Below are the code and all the weights of a small trained network. Each question names an input and a class and asks about switching units off, where a switched-off unit gives its printed mean instead of its output.

import numpy as np


def w(rows, s, z=0):
    codes = np.array(rows[::2]) - 128.0
    scale = np.full(codes.shape[1], s)
    scale[-1] = z or s
    return codes * scale


def f(y):
    return y / 2 * (1 + np.tanh(0.7978845608 * (y + 0.044715 * y**3)))


def log_softmax(a):
    a = a - a.max(-1, keepdims=True)
    return a - np.log(np.exp(a).sum(-1, keepdims=True))


def net(x, mask):
    res = np.array(x, float).reshape(1, 8) / 4 @ E
    y = f(res @ A[0][:, :-1].T + A[0][:, -1])
    res = res + np.where(mask, y, B[0][:, -1]) @ B[0][:, :-1]
    return log_softmax(res[-1] @ U[:, :-1].T + U[:, -1])


A, B = {}, {}
E = w([
[137,11,144,177,122,7,112,141,72,134,73,129],'x0',
[172,112,109,110,49,106,88,140,146,132,204,136],'x1',
[78,136,195,159,152,83,164,109,165,122,153,66],'x2',
[196,151,109,148,203,147,190,191,56,126,70,140],'x3',
[174,108,142,203,91,140,60,103,138,105,190,189],'x4',
[8,95,97,113,111,182,124,175,160,97,117,207],'x5',
[147,206,159,138,117,98,44,87,95,139,121,190],'x6',
[133,167,159,77,163,129,140,141,162,132,148,195],'x7',
],0.011)
A[0] = w([
[117,132,159,129,149,135,116,160,140,138,110,140,94],'N0',
[117,153,101,153,131,116,116,164,102,110,145,127,78],'N1',
[164,154,120,145,134,168,91,155,119,96,154,169,125],'N2',
[75,52,100,150,121,114,95,125,98,92,118,190,133],'N3',
[118,90,111,119,124,125,137,127,129,163,105,117,55],'N4',
[120,110,115,113,158,132,126,156,96,130,147,124,65],'N5',
[126,137,134,108,160,121,123,146,150,127,126,145,84],'N6',
[165,139,167,168,149,111,120,106,125,118,144,122,47],'N7',
[135,94,163,170,118,148,132,137,119,127,138,121,49],'N8',
[131,109,132,131,131,153,110,153,125,116,101,127,51],'N9',
[126,117,106,131,141,119,106,137,135,122,131,110,61],'N10',
[164,65,129,251,141,119,185,115,114,85,183,82,115],'N11',
[139,87,78,127,153,156,180,178,94,104,71,106,120],'N12',
[230,132,74,99,135,178,135,133,104,158,119,99,119],'N13',
[151,148,130,132,131,145,98,130,97,137,148,163,87],'N14',
[67,175,136,195,152,213,88,71,115,105,76,116,118],'N15',
[152,116,129,117,148,150,99,113,117,126,140,155,80],'N16',
[120,104,108,143,129,155,126,126,136,104,99,136,35],'N17',
[86,90,117,155,125,113,108,129,123,100,119,178,103],'N18',
[89,113,95,114,97,164,128,150,198,104,148,110,137],'N19',
[64,102,76,88,93,196,164,139,209,87,178,136,127],'N20',
[120,79,60,126,121,164,197,201,71,135,51,113,136],'N21',
[96,159,133,100,117,129,104,99,141,177,103,131,101],'N22',
[127,132,116,117,127,148,143,100,127,110,114,124,88],'N23',
[127,123,155,102,108,122,108,110,103,130,106,131,54],'N24',
[118,143,112,146,143,158,131,128,129,151,106,115,67],'N25',
[143,141,111,158,109,146,113,149,143,144,122,154,81],'N26',
[134,165,125,122,105,120,110,131,83,122,129,140,67],'N27',
[74,175,137,97,246,203,223,172,175,111,122,174,145],'N28',
[132,130,110,141,139,136,107,140,125,138,146,144,66],'N29',
[128,109,120,122,132,128,124,105,111,134,153,107,40],'N30',
[107,139,126,100,144,161,163,154,156,89,116,133,34],'N31',
[98,51,100,161,97,112,88,146,127,91,87,193,128],'N32',
[115,131,119,114,117,150,133,126,131,131,125,124,87],'N33',
[132,120,106,155,142,145,147,127,127,140,129,112,97],'N34',
[117,120,136,127,99,144,155,127,87,131,145,138,97],'N35',
[58,94,101,91,88,202,146,160,198,119,178,120,143],'N36',
[145,124,152,95,126,108,176,113,107,165,161,95,88],'N37',
[132,121,146,114,119,142,130,128,147,164,109,134,92],'N38',
[183,187,100,164,106,218,88,140,109,92,163,224,124],'N39',
[137,142,139,131,107,124,163,135,114,130,131,157,55],'N40',
[83,131,158,138,131,112,125,123,132,120,139,159,29],'N41',
[119,141,173,147,111,109,144,130,153,126,138,123,45],'N42',
[116,147,129,137,122,168,152,119,112,145,107,122,58],'N43',
[119,115,83,94,124,98,159,127,93,112,144,126,59],'N44',
[222,121,73,98,136,167,134,117,116,108,123,99,110],'N45',
[156,109,135,89,134,85,85,152,163,138,117,133,31],'N46',
[147,148,163,113,141,115,102,126,173,113,138,123,11],'N47',
],0.013,0.011)
B[0] = w([
[152,121,115,136,130,128,101,123,125,108,131,133,134],'N0',
[113,122,121,116,113,135,137,119,116,138,107,151,129],'N1',
[136,101,112,96,109,143,121,151,134,144,160,183,180],'N2',
[168,148,175,86,112,177,109,171,130,195,75,137,198],'N3',
[121,152,136,100,98,133,141,148,140,121,102,141,134],'N4',
[109,131,137,129,136,112,124,138,132,122,118,124,131],'N5',
[147,127,117,121,120,134,123,96,120,113,113,120,134],'N6',
[110,82,110,151,122,131,136,143,151,123,150,130,155],'N7',
[137,141,155,137,124,131,112,113,141,116,102,117,134],'N8',
[130,126,127,103,129,122,132,157,135,124,141,118,128],'N9',
[130,131,126,119,120,126,131,137,133,124,116,129,123],'N10',
[182,75,141,165,169,127,122,159,163,138,80,46,195],'N11',
[85,119,112,97,195,107,129,197,102,96,77,98,202],'N12',
[206,90,67,149,119,144,101,107,151,96,111,137,191],'N13',
[120,114,111,109,95,125,138,126,127,131,145,165,157],'N14',
[75,216,151,150,170,89,177,82,67,86,133,113,179],'N15',
[125,131,116,141,118,127,139,140,130,139,143,155,141],'N16',
[121,113,125,107,118,131,141,134,151,128,113,123,132],'N17',
[165,141,142,106,113,165,112,124,128,158,95,151,167],'N18',
[82,85,124,148,107,116,111,144,144,146,165,126,183],'N19',
[37,93,143,186,107,89,135,111,154,124,187,105,217],'N20',
[76,166,143,89,190,125,191,200,101,115,60,94,225],'N21',
[106,124,118,158,122,103,157,122,106,129,131,120,144],'N22',
[119,131,138,146,158,123,97,142,119,137,142,130,130],'N23',
[131,134,135,155,141,133,161,113,132,126,131,134,130],'N24',
[107,120,149,142,142,123,122,122,126,120,109,135,135],'N25',
[130,130,118,100,128,109,144,137,141,131,135,163,140],'N26',
[114,122,132,129,123,144,135,109,135,112,137,167,140],'N27',
[186,198,72,116,216,109,137,69,11,20,74,97,253],'N28',
[121,128,128,96,113,132,142,124,127,125,136,135,130],'N29',
[139,113,121,104,136,133,132,134,142,121,114,140,125],'N30',
[116,126,132,150,146,115,120,96,104,102,140,113,154],'N31',
[157,144,168,106,116,172,128,148,141,199,75,141,204],'N32',
[105,131,138,137,145,112,115,124,137,128,126,130,131],'N33',
[117,111,150,118,145,103,109,116,138,113,92,109,137],'N34',
[124,130,131,137,131,118,122,154,125,121,121,143,126],'N35',
[44,99,146,169,105,70,138,130,190,138,202,118,215],'N36',
[149,103,69,123,126,137,120,125,95,105,151,154,155],'N37',
[118,101,133,125,138,134,117,110,100,131,125,140,124],'N38',
[117,118,41,21,72,163,125,155,138,160,166,239,234],'N39',
[132,111,127,127,127,147,128,125,126,135,129,124,124],'N40',
[163,137,102,127,132,132,122,116,100,141,123,121,136],'N41',
[127,99,94,124,149,128,133,152,114,119,127,137,136],'N42',
[127,138,144,115,162,116,130,123,135,146,146,110,137],'N43',
[110,138,142,120,139,141,131,116,117,127,119,146,135],'N44',
[186,81,67,141,141,134,110,128,132,75,129,131,176],'N45',
[116,169,157,169,126,144,155,100,106,131,132,112,138],'N46',
[107,104,112,111,159,117,183,152,109,130,93,141,137],'N47',
],0.011,0.022)
U = w([
[68,170,141,178,155,74,150,56,102,112,156,104,150],'0',
[106,177,155,95,130,198,80,174,204,63,123,145,1],'1',
[37,132,115,93,63,114,141,139,168,185,212,209,139],'2',
[235,150,88,70,86,156,115,113,108,172,125,226,161],'3',
[174,57,102,174,144,109,134,160,178,132,133,90,147],'4',
[129,160,113,83,191,122,165,165,79,119,53,133,153],'5',
[142,108,221,131,88,138,120,175,176,255,75,138,77],'6',
],0.008,0.0086)

Each question gives the input, the list of numbers given to net, and the class t.
The units are the neurons (one row each of A and B). Each row of codes is followed by its name. A weight is (code - 128) times the scale printed after its matrix; where a second scale follows, it is the last column's (A, B and U).
mask holds one flag per neuron, in row order. A switched-off neuron (its flag False) gives its mean, the last column of its row in B, instead of its output. The means were averaged over made-up inputs and are rounded, as every weight is.
A unit's drop is (log p(t) with every unit on - log p(t) with that unit switched off) / (log p(t) with every unit on - log p(t) with every unit switched off).
The circuit of an input: a set's keep is (log p(t) with only the set's units on - log p(t) with every unit switched off) / (log p(t) with every unit on - log p(t) with every unit switched off). Starting from the 12 units with the biggest drops (on a tie, the unit counted first), units are removed one at a time, each time the one whose removal leaves the highest keep (on an exact tie, the one counted first), for as long as the keep stays at least 0.8.
units of the circuit, in order: the units of the circuit, biggest drop first
most important unit: the unit with the biggest drop
top k neurons: the k neurons with the biggest drops, biggest first
drop when u is switched off: that unit's drop, to one decimal
input [-5,5,8,8,-7,6,1,1], class 0: units of the circuit, in order : (N20 N36)
input [-6,7,8,6,6,-4,5,2], class 3: most important unit : N36
input [-5,-2,-2,-1,1,-2,-1,-5], class 0: units of the circuit, in order : (N15 N3 N32)
input [-2,8,5,3,7,-6,-4,6], class 4: top 4 neurons : (N11 N28 N3 N7)
input [3,-5,7,-8,6,1,7,-3], class 6: units of the circuit, in order : (N28 N3)
input [3,-6,4,-8,1,4,5,-2], class 6: units of the circuit, in order : (N28 N3)
input [7,7,1,-1,-6,7,-4,6], class 6: top 3 neurons : (N3 N32 N39)
input [-1,-2,7,-1,-5,0,5,0], class 0: top 2 neurons : (N21 N39)
input [3,-2,-7,1,3,-7,2,-5], class 3: top 2 neurons : (N20 N36)
input [1,5,-1,-2,-8,-3,7,8], class 0: top 3 neurons : (N39 N3 N32)
input [1,5,2,-7,-2,-3,-7,-2], class 2: top 3 neurons : (N28 N36 N13)
input [1,-6,1,6,6,-7,-8,-3], class 4: top 2 neurons : (N11 N28)
input [2,3,-7,-5,-3,-7,-5,8], class 3: top 3 neurons : (N20 N36 N11)
input [-6,1,4,-4,7,-8,-7,4], class 4: units of the circuit, in order : (N11)
input [5,-1,5,-8,-5,4,1,-3], class 6: top 2 neurons : (N39 N3)
input [7,-8,8,2,0,-1,5,-1], class 4: top 2 neurons : (N28 N21)
input [-1,7,8,-8,-3,-4,3,-2], class 2: top 3 neurons : (N28 N15 N11)
input [8,4,4,-2,4,-4,-7,-8], class 6: top 3 neurons : (N28 N32 N3)
input [0,7,-5,2,-2,8,-7,-7], class 6: top 4 neurons : (N32 N3 N21 N39)
input [-5,-4,7,2,3,2,8,-3], class 0: units of the circuit, in order : (N15)
input [1,-1,-2,-8,-8,-6,1,-4], class 0: top 2 neurons : (N39 N3)
input [2,-6,-7,-6,5,2,2,-7], class 3: drop when N45 is switched off : -0.1
input [8,2,4,-2,3,1,6,7], class 6: drop when N28 is switched off : 0.2
input [5,2,4,-2,-6,3,2,-3], class 6: drop when N28 is switched off : 0.7
input [7,4,-3,-8,-7,-3,-8,6], class 2: drop when N28 is switched off : 0.4
